(in the rows, 128 means zero)
Each row of numbers stands for one thing and depends on some of the facts below. Use the named rows to name the rest.

Some facts about the things:
baplidum -κ-> kunak; besa -κ-> lasak; besun -κ-> stustor; biban -κ-> zonu; bizo -κ-> goflis; bogrin -κ-> bivastul
bovudrer -κ-> vodak; bremeflir -κ-> dimim; brenomil -κ-> fozedra; bretra -κ-> peklam; brikliro -κ-> drinen; brodrok -κ-> riror
brola -κ-> nite; brugen -κ-> memoto; budritrek -κ-> zagir; dage -κ-> bagril; dekir -κ-> gegol; difo -κ-> brenomil
ditilu -κ-> drilal; dodri -κ-> natum; dofu -κ-> brenomil; dostedron -κ-> riplu; dotrul -κ-> dage; drageta -κ-> zibal
drestam -κ-> trofal; drilal -κ-> skisun; drinen -κ-> dropus; dropus -κ-> gumevul; drubik -κ-> gumevul; drumes -κ-> puvar
duteson -κ-> grener; faskek -κ-> bizo; fatek -κ-> gotuk; fazomar -κ-> klopa; fegrar -κ-> gotuk; feka -κ-> gipil
feska -κ-> lebara; feskol -κ-> lebara; flaske -κ-> puvar; flilofle -κ-> folem; fliskul -κ-> mufla; flobril -κ-> kunak
flukis -κ-> trotu; fluza -κ-> bagril; folem -κ-> dedas; fotem -κ-> bagril; fozedra -κ-> plufun; gegol -κ-> nite
geplu -κ-> brene; gipil -κ-> zibal; gotuk -κ-> zibal; grener -κ-> tuzas; gribrubu -κ-> drageta; grubril -κ-> gumevul
grufik -κ-> dimim; gubrur -κ-> bagril; gudri -κ-> gotuk; kalosku -κ-> tastuplel; kesu -κ-> stali; kidre -κ-> pitru
kimivom -κ-> riklos; klebak -κ-> vodak; klomik -κ-> plufun; klopa -κ-> goflis; klufeskin -κ-> driklis; klustom -κ-> gumevul
kobrak -κ-> gipil; kotam -κ-> drilal; kunak -κ-> gotuk; laski -κ-> skatak; lebara -κ-> bivastul; ledra -κ-> gotuk
lestagris -κ-> driklis; lofunok -κ-> skisun; maza -κ-> plinal; memoto -κ-> zusan; mibrik -κ-> puvar; motas -κ-> klopa
motra -κ-> stali; mudror -κ-> zusan; muligras -κ-> gumevul; nadrer -κ-> memoto; nanunin -κ-> bokunu; napal -κ-> plufun
natum -κ-> grener; nerik -κ-> dage; nezezu -κ-> fiklun; nodrur -κ-> gumevul; peklam -κ-> driklis; pekol -κ-> riplu
pero -κ-> stagen; pife -κ-> mufla; pitru -κ-> nanunin; plekli -κ-> natum; plesis -κ-> folem; plevi -κ-> brola
plifluk -κ-> nifigrik; plitruklik -κ-> fatek; ploful -κ-> maza; plunur -κ-> goflis; pluplor -κ-> gotuk; pumum -κ-> vebrogar
puskufle -κ-> puvar; puvar -κ-> plinal; rebrufin -κ-> brenomil; rebu -κ-> goflis; regres -κ-> dage; reka -κ-> natum
remusuk -κ-> lestagris; ridos -κ-> bizo; riklos -κ-> driklis; riror -κ-> mufla; rokim -κ-> nodrur; rudrin -κ-> goflis
ruklek -κ-> stustor; sadran -κ-> gegol; sati -κ-> tuzas; sedru -κ-> riplu; skatak -κ-> folem; skivul -κ-> brenomil
skopos -κ-> fiklun; skudro -κ-> brenomil; sotur -κ-> drilal; stagen -κ-> pife; stali -κ-> tuzas; steklek -κ-> fiklun
stosti -κ-> kunak; stoven -κ-> lestagris; stustor -κ-> bizo; tafim -κ-> skopos; taflor -κ-> trotu; tamom -κ-> bizo
tastuplel -κ-> driklis; tatron -κ-> dimim; treskun -κ-> plinal; trofal -κ-> dage; trore -κ-> plinal; trotro -κ-> drilal
tuloma -κ-> bivastul; vabir -κ-> goflis; vebager -κ-> zonu; vebrogar -κ-> pife; vetrisa -κ-> zotaklor; vodak -κ-> bivastul
vodrom -κ-> fluza; vugum -κ-> tuloma; vulagras -κ-> natum; zagir -κ-> riplu; zavi -κ-> riror; zigitrun -κ-> puvar
zivudri -κ-> plinal; zonu -κ-> dedas; zotaklor -κ-> driklis; zuploplor -κ-> grener; zusan -κ-> nifigrik; zutrokli -κ-> lebara
besa -Φ-> ridos; biban -Φ-> brikliro; brene -Φ-> drinen; bretra -Φ-> regres; brola -Φ-> stoven; dodri -Φ-> zusan
dofu -Φ-> taflor; dostedron -Φ-> pife; dotrul -Φ-> flilofle; drinen -Φ-> biban; duteson -Φ-> plifluk; faskek -Φ-> rudrin
fegrar -Φ-> riplu; feskol -Φ-> mibrik; flaske -Φ-> ledra; flilofle -Φ-> memoto; fliskul -Φ-> ditilu; flobril -Φ-> nadrer
flukis -Φ-> grubril; fotem -Φ-> stustor; gegol -Φ-> dropus; grubril -Φ-> zigitrun; gubrur -Φ-> plesis; gumevul -Φ-> lestagris
kidre -Φ-> plevi; klustom -Φ-> zavi; kobrak -Φ-> klomik; ledra -Φ-> brene; mudror -Φ-> puskufle; nadrer -Φ-> dekir
nanunin -Φ-> gribrubu; natum -Φ-> sadran; nerik -Φ-> zutrokli; nezezu -Φ-> plunur; nodrur -Φ-> skivul; pekol -Φ-> rebrufin
pero -Φ-> nodrur; pife -Φ-> bizo; plekli -Φ-> fotem; plesis -Φ-> motra; plitruklik -Φ-> feka; plunur -Φ-> drestam
pluplor -Φ-> grufik; puskufle -Φ-> flukis; regres -Φ-> muligras; riplu -Φ-> duteson; ruklek -Φ-> pumum; sadran -Φ-> klustom
skivul -Φ-> lasak; skopos -Φ-> dotrul; skudro -Φ-> kobrak; stosti -Φ-> pekol; stoven -Φ-> zuploplor; stustor -Φ-> gubrur
tafim -Φ-> feska; tastuplel -Φ-> sotur; treskun -Φ-> zivudri; trofal -Φ-> tatron; trotro -Φ-> baplidum; vabir -Φ-> klebak
vodrom -Φ-> feskol; vulagras -Φ-> gegol; zavi -Φ-> fazomar; zibal -Φ-> tafim; zivudri -Φ-> dodri; zotaklor -Φ-> flobril
zusan -Φ-> nezezu

Named rows:
zusan: [160  64 140 108 105 160 167 112 125 178 162  93 127 105 128 138 127  99
 222 108 167 151  55  34 155 176 152  96 168 107 141 167 157  98  70  94
 114 171 187 131 139  97  59]
ruklek: [177 130 142 105 100 132 116  98 122 183 144 120 139 119 138 118 112 122
 139 152 136 149  71 128  93 123 114 139 145 143  74 159 155  85  87 128
 129 170 104 122 104 111  87]
pumum: [155 154 109 126 108 137 118 115 129 156 156 106 127 101 113 132 118 126
 148 136 135 141  99 119  85 113 130 143 145 153  75 151 163  98 127 148
 138 173  88 108  93 106  76]
kunak: [161 141 117 149 126 123 152  98 134 141 148  95 122  98  89 123  83 136
 151 161 130 145 111 105  83 111 161 111 140 115  97 132 152 110 120 148
 144 179  93 101 106 142  83]
fliskul: [177 133 136  99 102 131 120  93 120 170 154 116 151 112 132 132 113 124
 136 142 137 148  71 130 102 126 128 149 149 142  78 161 149  88  95 129
 131 166 102 120 108 109  89]
plekli: [184 138 137  88  79 123 111 103 110 177 126 103 167 114 143 121 107 140
 138 145 147 151  74 121  90 141 147 161 144 131  77 176 157 101  89 144
 126 133 102 126 103 113 101]
natum: [179 129 141  45 103  97 124  72 124 184 158 112 125 143 124 130  96 145
 177 176 137 161  89  76  98 134 166 178 135 123  90 154 146 123 100 123
 140 163  94 139 104 151 113]
goflis: [156 144 117 131 121 153 122 105 145 172 135 107  91 122 111  99  97 120
 168 160 134 145  93  93  83 119 114 116 130 121  71 123 163 109 121 147
 139 177  94 111  83 143  74]
pife: [184 126 132  88 119 146 133  68 128 167 153 108 144 128 123 127  92 124
 146 153 136 154  63 113 120 134 132 139 145 106  79 138 132 108 101 127
 130 163 106 124 110 146  94]
flaske: [192 134 147  92 115 130 133 108 115 158 169 135 154 119 131 145 105  96
 124 129 148 153  59 132  96 145 129 145 136 148  62 157 160  79  76 138
 158 163  92 120 109 118  96]
klomik: [155 144 110 122 123 145 124 104 137 149 153  97 115 108  94 123 102 129
 158 143 139 146  99  96 109 119 123 135 136 120  85 125 138 116 135 155
 141 168  90 109  97 146  84]
zigitrun: [144 176 126 134 132 129  94 105 115 174 174 127 138  85  95 129 127 113
 140 122 159 147  81 121  71 107 144 139 131 124  68 135 176  91 137 139
 146 171  88 114  99  93  74]
kalosku: [158 154 115 125 106 132 113 120 134 146 151 104 130 103 101 128 119 122
 159 141 131 143  98 124  84 111 132 143 145 160  70 149 158  93 128 138
 138 163  93 101  91 104  67]
nanunin: [179 128 134  93 118 142 132  77 131 164 150 107 139 123 117 125  93 123
 151 152 139 152  67 107 115 136 135 136 141 108  82 137 136 106 104 128
 133 162 105 122 107 145  92]
plitruklik: [179 129 141 112 103 119 129  94 117 167 152 114 155 107 127 131 105 129
 131 151 134 149  78 133  94 120 138 139 150 139  87 163 149  86  87 129
 132 170 103 118 115 111  91]
skopos: [178 127 130  68 121 131 132  83 129 164 157  91 159 125 149 160 104 118
 150 178 133 163  89 129 117 120 119 110 139  97  54 100 127 110  94 138
 100 163 129 115 110 146  99]
motra: [155 161 110 122  88 133 114 125 128 158 128  95 139  97 119 120 111 138
 149 133 143 141 102 113  71 128 144 149 139 144  74 161 168 104 129 165
 135 144  87 110  86 104  84]
taflor: [156 154 110 127 108 135 117 116 128 156 155 105 128 100 112 131 119 125
 149 137 134 141 101 120  84 112 130 143 143 154  75 151 164  97 126 148
 138 172  89 107  93 106  76]
skisun: [158 150 106 120 123 148 130 100 141 149 151  97 114 110  99 125  99 125
 163 145 137 144  96  97  98 122 138 132 138 122  79 128 151 114 136 146
 141 169  91 107  91 139  77]

Rows to name:
No name comes twice in this set of rows, the named rows included.
[168 154 116 122 114 139 124 136 134 135 158 116 123  97 120 141 114 110
 137 136 140 138  97 114  88 128 133 142 132 163  71 152 171  88 115 145
 156 176  73 101  83 119  79] -> brikliro
[158 143 117 132 122 154 120 104 144 178 131 108  87 126 114  93  97 120
 168 165 133 146  93  96  80 115 107 113 130 121  68 122 165 109 117 147
 138 179  96 112  82 145  74] -> bizo
[173 120 140 101 103 133 133  97 112 180 167 119 154 115 128 138 118 110
 154 122 147 154  64 118 104 138 131 136 155 140  82 164 156  87  83 132
 132 163 125 126 124  95  85] -> treskun
[130 123 191   4  83  39 152  33 193 212 185 150 105 144 132 138  99 161
 176 165 107 152  88 102  55 134 145 196 138 194 110 167  99  70 124 117
 158 210  79 145  98  78 138] -> klustom
[185 120 143 111 120 124 148  72 123 161 148 106 148 117 112 124  80 132
 139 166 134 154  74 117 107 126 149 123 145 103  94 141 134 102  88 127
 133 169 108 119 120 147  97] -> zibal
[152 183 194 116 160 110  18  65  95 209 173 158 179  47 109 111 149 123
  91 155 197 150  20 125  98  94 166 150 108  49  90 132 171  63 126  44
 120 176  90 132 105  89  76] -> flukis
[167  94 142 107  99 141 147 108 108 187 172 113 151 110 131 143 131 100
 181 106 157 154  58  92 120 153 137 121 167 139 106 175 163  84  69 118
 124 166 159 130 138  77  72] -> zivudri
[168  77 136 105  86 138 140 132  96 186 164  99 142 103 143 144 148 109
 208 114 164 153  71  54 136 158 154 125 172 140 130 195 181  95  56  97
 112 166 176 134 138  78  63] -> dodri
[143 136 120 124 122 139 111 121 137 145 156  94 116  94  87 122 113 139
 150 133 147 144 105  87 128 119  96 142 129 124 104 121 115 115 138 171
 145 166  85 110 104 154  94] -> brenomil
[170 132 115  36 109 118 126  99 122 166 172  73 199 111 222 223 137 115
 127 201 117 166 123 182 110  91  94  87 147 112  14  76 130  97  82 145
  45 176 155 104 109 110 104] -> dotrul
[160  75 144 113  90 146 150 128 115 183 165 103 142  96 140 143 143 103
 202 104 163 149  61  64 136 163 143 111 172 140 133 189 167  80  63  97
 114 173 178 129 136  67  60] -> nezezu
[214 129 159  83 119 136 137 149 132 114 159 144 143 107 154 157 101  81
 100 144 152 140  61 119 113 166 133 146 113 166  68 164 168  61  57 119
 180 174  62 107  84 148  99] -> biban
[183 127 141 105 103 123 126  87 113 171 154 116 158 114 130 132 107 128
 129 153 131 150  73 139 101 119 130 144 152 139  82 163 145  88  84 127
 128 168 105 121 117 114  92] -> kobrak
[188 133 133  88  97 121 109  98 101 176 154 112 155 120 136 134 116 130
 142 155 139 154  78 121 102 123 139 163 149 140  76 169 160 100  83 126
 127 158 103 127 111 120  93] -> vulagras
[165 150 118 117 121 139 121 105 150 130 142  94 122 117  75 118 101 117
 183 152 130 148  91 107  99 119 143 132 139 135  67 123 138 105 138 127
 138 150 100  96  88 136  61] -> lestagris

The same things again, as new rows of numbers:
Some things and their rows:
dage: [121 138 140  97 109  77 150 123 167  77 144 118 120 119 145 148 143 141
 134 115 102 130 130 150 141 163 127 117 104 104 131 133 136 119 164 119
 126 110 153 138 161 134 110 135  88]
tastuplel: [114 160 120 118 126  65 155 132 151  89 127 101 111 122 145 131 148 137
 122 123  79 158 137 128 145 142 165  85 149 115 125 138 138 145 168 115
 107 114 162 133 138 139 121 123 121]
trotu: [118 157 127  99 115  97 151 126 153  80 138 109 105 121 146 138 142 156
 130 113  86 136 126 144 141 181 135 115 112 107 130 136 142 128 170 107
 122 114 160 135 158 137 113 145  94]
mibrik: [139 156 100 110 100 103 151 127 141  78 173  99 107 123 152 157 140 163
 134 123  96 139 102 137 141 183 135  95 110  96 129 139 144 127 169  94
 119 135 138 143 172 153 101 148 111]
fegrar: [110 153  96 121  95  61 130 142 166  76 128  90 122 138 144 129 154 117
 111 127  66 161 127 143 130 144 177  84 128 123 126 146 129 143 145  87
 107 108 161 121 131 164 124 127 108]
dedas: [117 159 128  98 118  98 153 125 151  81 135 109 104 123 149 135 146 157
 129 114  85 137 128 144 143 182 135 115 114 107 130 135 142 126 174 108
 119 114 162 134 157 136 113 145  95]
zivudri: [130 156  97 124 108  56 146 147 155  92 160 104 119 122 147 130 149 161
 121 149  77 159  94 118 133 128 166  80 142 111 126 112 141 151 179 110
 115 106 145 156 140 152 143 106 141]
klustom: [144 152  85 133 141 109 143 130 151  82 136  83  77 100 160 172 139 132
 138  75  86 189 141 151 111 100 147  71 179 116 152 151 117 128 145 109
 131  97 187 131 167 130 157  91 141]
mufla: [123 151 125 104 110 101 148 131 151  80 142 108  99 115 137 129 135 157
 128 113  86 130 128 147 140 182 141 121 115 114 133 132 149 133 164 110
 124 114 162 136 163 130 111 153  85]
bremeflir: [120 157 121 100 112  95 150 126 153  78 144 108 108 122 145 144 141 156
 131 113  87 137 121 143 141 180 134 113 111 105 130 137 142 128 168 106
 123 117 157 137 160 140 113 146  96]
nanunin: [115 156 117 119 121  62 153 133 153  87 132 101 112 121 141 132 142 136
 122 123  79 158 134 128 144 141 166  85 148 117 127 138 139 147 162 115
 110 114 160 134 141 140 121 125 119]
kesu: [105 163 118  99 112  97 153 125 166  79 151 110 106 119 136 162 129 145
 129 104  61 132 118 145 143 176 128 114 110 106 132 140 145 142 186 109
 136 110 162 141 162 151 113 157  95]
skivul: [133 166 106 100 117  19 131 113 177  71 132  90 151 134 121 119 142 155
 128 154  70 183 146 126 137 146 147 102 189 107 123 185 140 171 114  86
 116  92 146 138 155 163  96 145 101]
folem: [117 161 131  98 120 100 154 124 150  83 133 109 104 123 151 135 150 158
 129 113  85 137 130 143 143 183 135 116 114 106 129 135 142 125 176 108
 118 113 163 133 155 135 113 143  97]
klopa: [111 159 121  96 119 101 151 123 161  69 136 115 108 132 143 139 128 163
 129 112  88 145 111 142 145 184 138 110 104 106 131 132 143 132 147 111
 126 125 168 133 154 127 122 142  99]
dofu: [128 158 101  96 129  15 136 126 154  81 130  90 131 110 116 132 129 162
 140 123  77 175 139 108 137 151 142 105 175 114 128 177 139 165 127  94
 117  92 138 144 145 157 135 131 105]
vetrisa: [117 162 128  98 119  99 153 123 150  82 136 108 105 124 152 138 149 158
 130 114  85 138 127 142 143 183 133 112 114 104 129 136 141 125 177 106
 119 115 160 134 156 139 112 143  99]
stustor: [ 83 146 105 122 155  28 127 125 157  69 122  79 131 118 139 136 105 130
 145 105  81 204  81 138 182 177 189  96 114 138 130 160 163 140 156 123
 123 168 179 141 125 111 131 109 134]
fliskul: [123 149 109 125 112  66 148 140 152  85 143  99 107 113 128 130 130 137
 122 122  80 151 130 131 141 140 171  88 149 122 131 135 146 154 152 116
 114 116 159 138 149 136 118 135 109]

Name these rows:
No name comes twice in this set of rows, the named rows included.
[105 133 120 125 133  16 133 129 157  85 138  83 134 104 143 145 133 112
 142 113  90 176 113 142 166 147 172  97 128 129 129 158 150 131 181 121
 117 139 154 145 137 134 115 109 121] -> fotem
[ 98 158 117 101 121  85 145 124 163  80 149  99 110 112 138 162 126 141
 137  98  61 141 110 149 153 187 133 121 104 112 133 147 152 136 199 109
 137 121 163 144 159 147 111 154  96] -> motra
[100 151 116 124 147  33 135 129 143  91 126  73 122 106 150 135 140 126
 141 110  79 183 115 137 171 168 176  99 134 130 128 159 155 132 199 114
 111 142 162 142 131 132 117 114 129] -> plesis
[ 99 128 121 128 142   4 124 128 153  86 137  70 138  96 145 146 129 108
 151 107  90 185 105 146 177 160 177 105 122 135 130 164 157 126 194 121
 119 149 154 148 135 129 114 107 122] -> gubrur
[123 157 119  92 116  81 145 123 154  77 141 105 112 118 138 141 138 165
 136 114  86 143 125 137 139 185 127 120 120 106 131 149 142 134 157  99
 125 108 151 139 161 144 117 148  91] -> napal
[120 158 106  99 126 118 147 121 162  62 139 111  98 129 148 158 121 164
 136  95  90 159 105 148 134 172 132 103 110 105 140 137 135 127 134 109
 137 123 179 133 164 123 137 130 110] -> fazomar
[103 163 109  92 123 105 150 119 171  52 137 124 114 148 138 148 106 172
 130 111  89 159  84 137 149 187 141  99  90 104 132 131 142 139 114 116
 134 141 177 133 151 119 133 138 109] -> besun
[105 165 125 114 126  69 158 131 136 102 126 112 108 107 150 125 138 128
 116 117  83 148 138 114 142 128 164  82 143 115 119 149 141 147 154 120
 105 125 154 134 141 144 132 124 125] -> zotaklor
[105 171 106 126 105  66 148 118 205  70 150  99 137 150 132 152 142 115
 110 147  35 164 130 155 147 131 163  81 162 108 126 150 143 173 176 107
 129 103 175 135 156 164  73 156 112] -> duteson
[ 85 170 101 120 118  64 158 131 181  88 153 105 113 114 120 176 116 112
 120 105  27 150 121 130 145 125 154  83 146 115 129 148 144 176 196 120
 138 104 167 145 148 169 120 147 119] -> vulagras
[ 88 169 113  99 113 100 156 124 180  81 158 112 105 114 125 181 117 133
 128  94  33 127 114 147 143 170 122 115 109 106 134 143 148 156 206 113
 150 104 168 146 165 163 113 168  95] -> reka
[146 156  84 111  92  95 163 130 144  85 166  91  97 135 138 165 134 167
 146 115  99 130 116 130 156 198 134  86 101  89 130 129 141 132 172  96
 110 130 138 140 173 152 111 135  99] -> zigitrun
[ 80 162 105 106  94  72 134 150 112 115 120 119 106  87 155 116 124  89
  97  94  76 127 124  99 116 109 176  80  94 128 107 177 132 144 107  91
 100 137 134 121 131 184 178 125 116] -> flobril

Now the same things, written a new way:
Known rows:
vabir: [104 139 103 165 119 129 106 136 101  81 178 148 174 115 106 146 133  85
  90 117  93  85 128 166 121 100]
feka: [153 131  94  72 126 117 102 100 110 127 134 144 168 120 121 103 134 136
  99 125 146 135 113 206 113  89]
klebak: [134 151  63 107 127 139 107 104 113 120 147 169 182 116 134 103 135 101
  91 132 131 119  98 210 125  28]
dodri: [134 136 132 151 113 128 129 109 126 133  89 119  94 127 128 110 136 130
 122  56  78 109 145 132 116  88]
gumevul: [112 113 118 177 134 136 141 128 143 144 147 125 143 108 115 135 106 117
 136 149 114  95 166  22 122 131]
zonu: [126 123 122 114 130 133 125 117 122 139 112 146 125 128 117 128 124 138
 133 144 129 121 109 118 121 135]
puvar: [124 121 116 114 121 118 141 157 125 130 122 146 144 115 135 131 109 134
 141 150 118 135  96  96 125 147]
flaske: [ 98 123 117 141 121 118 132 191 117 117 132 125 128 109 118 129 101 105
 140  87 102 131 128  87 112 156]
kunak: [161 116 113 116 127 126 121  97 111 132 134 143 135 106 104 139 130 139
 154 114 140 114  87 100 115 166]
pife: [120 116 125 122 127 111 125 116 120 125 102 136  98 135 139 134 117 167
 117 159 132 117 117 110 113 178]
baplidum: [170 125 109 108 123 107 110 107 118 129 144 134 153 105 144 127 158 161
 121  85 160 142 107 134 110 126]
rebrufin: [119 152 111  74 122 113 118  82 137 140 156 132 137 147 113 127 118 155
 117 112 159 164 113 197 119 109]
trotu: [134 121 130 144 125 123 128 134 134 131 122 141 141 117 135 127 117 140
 127 152 124 102 128  91 120 124]
zagir: [127 121 129 128 127 126 128 127 128 133 109 142 141 123 122 125 119 136
 128 148 126 106 117 109 120 131]
lasak: [146 128 129  97 127 139 131 115 142 150 104 155 162 114 130 103 132 147
 133 156 144 127 116 114 128  73]
kidre: [104 123 135 140 125 133 117 149 111 124 131 124 101 132 110 143 134 125
 131  73 121 126 133  95 112 166]
ledra: [144 124 117 127 129 119 110 114 122 133 144 134 135 100 110 115 127 129
 152  66 130 134 123 101 106 127]
sati: [126 128 120 119 122 129 119 115 123 137 111 121 123 130 115 114 136 130
 112  97 109 125 151 133 117 105]
trore: [111 126 108  89 122 126 122 141 115 133 130 131 131 126 119 120 126 128
 127 103 127 157 120 136 120 135]

Which thing is each row?
No name comes twice in this set of rows, the named rows included.
[131 140 116 106 123 137 118 125 135 149 123 148 150 117 139 108 152 144
 126  96 141 152 122 129 122  62] -> dekir
[117 127  87  97 120 116 123 152 111 119 148 128 161 128 134 136 122 118
 101 128 119 154 117 147 119 145] -> puskufle
[118 116 132 138 126 130 124 137 111 121 127 137 113 135  98 149 117 116
 125 140 121  93 117 104 119 169] -> skopos
[117 134 139 126 132 143 114 110 139 165 102 140 198 129 143  89 158 131
 136  76 145 156 106 149 112  81] -> drestam
[122 125 140 163 114 102 118 127 112 103  79 104  79 137 119 112 109 122
 112  75  55  80 159 160 104 152] -> plekli
[ 96 124  75 181 141 134 139  79 115 138 161 142 151 103 109 122  85  93
 132 151  80  94 138  69 119 139] -> besa
[141 112 138 154 113 115 136 115 112 123  79 103  81 151 115 145 124 134
  98 125  82  75 146 115 122 183] -> natum
[125 130 127  74 115 117 110 105 127 120 129 132 153 129 138 114 159 176
  83 130 132 164 150 145 122 124] -> fazomar
[ 89 142  66 103 135 140 117  28 131 134 151 156 198  91 121  80 124 131
 124 115  70 173 161 126 123  53] -> ridos
[106 125 125 161 120 118 126 183 120 117 142 124 129 116 127 150 120 111
 135  80 112 123 129  82 114 154] -> treskun
[106 109 119 149 137 132 119 128 129 154 157  92 199 140  96 108 128  95
  89 141 129 117 194  98 115 172] -> nerik

